Below is a small trained network, with its code and all its weights. Each question gives an input and a target symbol and asks what happens when units are switched off, that is, made to give their printed mean instead of their output.

import numpy as np


def w(rows, s, z=0):
    codes = np.array(rows[::2]) - 128.0
    scale = np.full(codes.shape[1], s)
    scale[-1] = z or s
    return codes * scale


def f(y):
    return y / 2 * (1 + np.tanh(0.7978845608 * (y + 0.044715 * y**3)))


def softmax(a):
    e = np.exp(a - a.max(-1, keepdims=True))
    return e / e.sum(-1, keepdims=True)


def log_softmax(a):
    a = a - a.max(-1, keepdims=True)
    return a - np.log(np.exp(a).sum(-1, keepdims=True))


def net(x, mask):
    ids = ['βγεζηλξπσφ'.index(c) for c in x.split()]
    T = len(ids)
    res = E[ids] + P[:T]
    u = 0
    for l in range(2):
        r = res
        for j in range(2):
            rows = slice(3 * j, 3 * j + 3)
            q, k, v = (r @ M[l][rows].T for M in (Q, K, V))
            z = softmax(np.where(np.tri(T) > 0, q @ k.T / 3**0.5, -1e9)) @ v
            o = O[l][rows]
            res = res + np.where(mask[u + j], z, o[:, -1]) @ o[:, :-1]
        u += 2
        y = f(res @ A[l][:, :-1].T + A[l][:, -1])
        res = res + np.where(mask[u : u + 4], y, B[l][:, -1]) @ B[l][:, :-1]
        u += 4
    return log_softmax(res[-1] @ U[:, :-1].T + U[:, -1])


Q, K, V, O, A, B = {}, {}, {}, {}, {}, {}
E = w([
[85,170,119,137],'β',
[223,5,105,119],'γ',
[121,77,71,122],'ε',
[98,66,218,39],'ζ',
[245,77,183,199],'η',
[111,135,148,66],'λ',
[74,64,159,155],'ξ',
[171,121,128,200],'π',
[155,90,134,76],'σ',
[187,153,119,77],'φ',
],0.017)
P = w([
[128,164,83,113],'0',
[71,209,235,175],'1',
[146,160,89,126],'2',
[62,213,227,168],'3',
[149,163,91,130],'4',
[44,221,219,159],'5',
[147,158,89,131],'6',
[33,238,199,144],'7',
[151,160,88,129],'8',
[31,243,193,137],'9',
[148,158,84,125],'10',
[12,254,179,125],'11',
[147,164,89,128],'12',
],0.0083)
Q[0] = w([
[155,92,146,112],'0.h0',
[86,249,169,129],'0.h0',
[90,165,147,189],'0.h0',
[135,88,166,65],'0.h1',
[123,108,115,134],'0.h1',
[58,107,120,192],'0.h1',
],0.021)
K[0] = w([
[84,107,223,118],'0.h0',
[217,228,15,39],'0.h0',
[181,251,40,198],'0.h0',
[185,71,164,36],'0.h1',
[93,125,148,142],'0.h1',
[74,74,136,214],'0.h1',
],0.015)
V[0] = w([
[47,33,103,88],'0.h0',
[73,68,65,66],'0.h0',
[144,114,145,129],'0.h0',
[230,161,210,184],'0.h1',
[2,104,39,28],'0.h1',
[62,207,172,174],'0.h1',
],0.0024)
O[0] = w([
[10,138,105,65,117],'0.h0',
[72,125,92,69,84],'0.h0',
[141,156,126,155,190],'0.h0',
[10,143,82,46,251],'0.h1',
[254,103,226,226,118],'0.h1',
[63,98,193,132,122],'0.h1',
],0.0026,0.00026)
A[0] = w([
[166,167,28,163,143],'0.n0',
[79,174,246,142,44],'0.n1',
[181,229,148,144,2],'0.n2',
[29,157,169,73,62],'0.n3',
],0.011,0.0046)
B[0] = w([
[159,164,93,248,161],'0.n0',
[158,156,63,139,249],'0.n1',
[100,26,105,109,143],'0.n2',
[147,73,127,154,253],'0.n3',
],0.017,0.0048)
Q[1] = w([
[161,43,45,69],'1.h0',
[87,193,73,145],'1.h0',
[216,210,21,83],'1.h0',
[18,119,93,4],'1.h1',
[161,122,73,85],'1.h1',
[208,102,223,189],'1.h1',
],0.017)
K[1] = w([
[127,31,68,98],'1.h0',
[130,124,129,174],'1.h0',
[147,129,2,116],'1.h0',
[109,56,123,142],'1.h1',
[141,94,180,128],'1.h1',
[95,194,103,94],'1.h1',
],0.026)
V[1] = w([
[124,131,254,198],'1.h0',
[126,161,56,73],'1.h0',
[160,130,196,160],'1.h0',
[90,69,115,128],'1.h1',
[179,112,141,113],'1.h1',
[150,88,201,176],'1.h1',
],0.0046)
O[1] = w([
[34,3,65,65,4],'1.h0',
[152,189,129,165,109],'1.h0',
[127,98,131,118,133],'1.h0',
[98,53,103,102,97],'1.h1',
[175,129,168,142,225],'1.h1',
[159,91,180,156,201],'1.h1',
],0.0058,0.0013)
A[1] = w([
[235,146,96,46,119],'1.n0',
[208,131,159,71,96],'1.n1',
[16,181,234,105,255],'1.n2',
[11,175,240,249,131],'1.n3',
],0.013,0.0068)
B[1] = w([
[42,137,21,47,254],'1.n0',
[184,88,147,23,198],'1.n1',
[217,204,222,226,194],'1.n2',
[2,36,103,12,183],'1.n3',
],0.011,0.0052)
U = w([
[103,233,91,135,161],'β',
[156,242,222,110,224],'γ',
[242,58,166,197,131],'ε',
[186,62,70,122,2],'ζ',
[78,122,251,177,245],'η',
[133,186,122,254,156],'λ',
[90,179,150,26,83],'ξ',
[5,157,174,103,148],'π',
[89,39,125,199,99],'σ',
[153,26,212,58,74],'φ',
],0.0083,0.0059)

Each question gives the input, a string of symbols that net reads in full, and the target symbol t.
The units are the heads (3 rows each of Q, K, V and O) and the neurons (one row each of A and B). Each row of codes is followed by its name. A weight is (code - 128) times the scale printed after its matrix; where a second scale follows, it is the last column's (O, A, B and U).
mask holds one flag per unit, layer by layer, with each layer's heads first. A switched-off unit (its flag False) gives its mean, the last column of its rows in O or B, instead of its output. The means were averaged over made-up inputs and are rounded, as every weight is.
A unit's drop is (log p(t) with every unit on - log p(t) with that unit switched off) / (log p(t) with every unit on - log p(t) with every unit switched off).
The circuit of an input: a set's keep is (log p(t) with only the set's units on - log p(t) with every unit switched off) / (log p(t) with every unit on - log p(t) with every unit switched off). Starting from all 12 units, units are removed one at a time, each time the one whose removal leaves the highest keep (on an exact tie, the one counted first), for as long as the keep stays at least 0.8.
units of the circuit, in order: the units of the circuit, biggest drop first
k most important neurons: the k neurons with the biggest drops, biggest first
k most important neurons of layer l: the k neurons of layer l with the biggest drops, biggest first
drop when u is switched off: that unit's drop, to one decimal
input ε ζ ε λ λ φ, target ξ: 3 most important neurons : 0.n0, 1.n0, 0.n2
input ζ ε ξ, target η: most important neuron of layer 1 : 1.n2
input γ η σ σ, target γ: 2 most important neurons : 1.n2, 0.n0
input ε ζ ζ ζ λ ε ζ γ, target φ: 2 most important neurons : 0.n1, 0.n0
input λ γ η φ, target ξ: units of the circuit, in order : 1.n0, 0.n0
input ζ λ λ, target γ: 3 most important neurons : 0.n1, 1.n2, 0.n2
input λ σ η φ φ β, target λ: 2 most important neurons : 0.n1, 0.n3
input λ ε β ε η φ π λ π, target σ: units of the circuit, in order : 0.n1, 1.n3, 0.n0
input φ β λ φ η η η π λ, target γ: 3 most important neurons : 0.n1, 1.n2, 0.n3
input ξ λ ζ γ, target φ: units of the circuit, in order : 0.n0, 0.n1
input ξ λ ζ β, target λ: 3 most important neurons : 0.n1, 0.n3, 1.n0
input γ β λ γ ζ σ ε π σ, target ξ: 3 most important neurons : 1.n0, 0.n3, 1.n1
input σ λ λ φ σ λ σ σ ε ε ξ ζ, target ζ: 2 most important neurons of layer 0 : 0.n1, 0.n3
input ζ φ π β π σ σ, target ξ: 2 most important neurons : 1.n0, 0.n3
input φ ξ ε ζ φ, target β: 2 most important neurons : 0.n0, 1.n0
input ζ η β ε, target η: 2 most important neurons : 0.n1, 1.n2
input ε ε λ η σ η λ ε λ ξ, target σ: drop when 1.n2 is switched off : 0.2
input ε λ ζ σ ζ π, target π: drop when 1.n3 is switched off : 1.1
input γ ε ε ζ ξ λ ζ π ε, target λ: drop when 0.n0 is switched off : 0.5
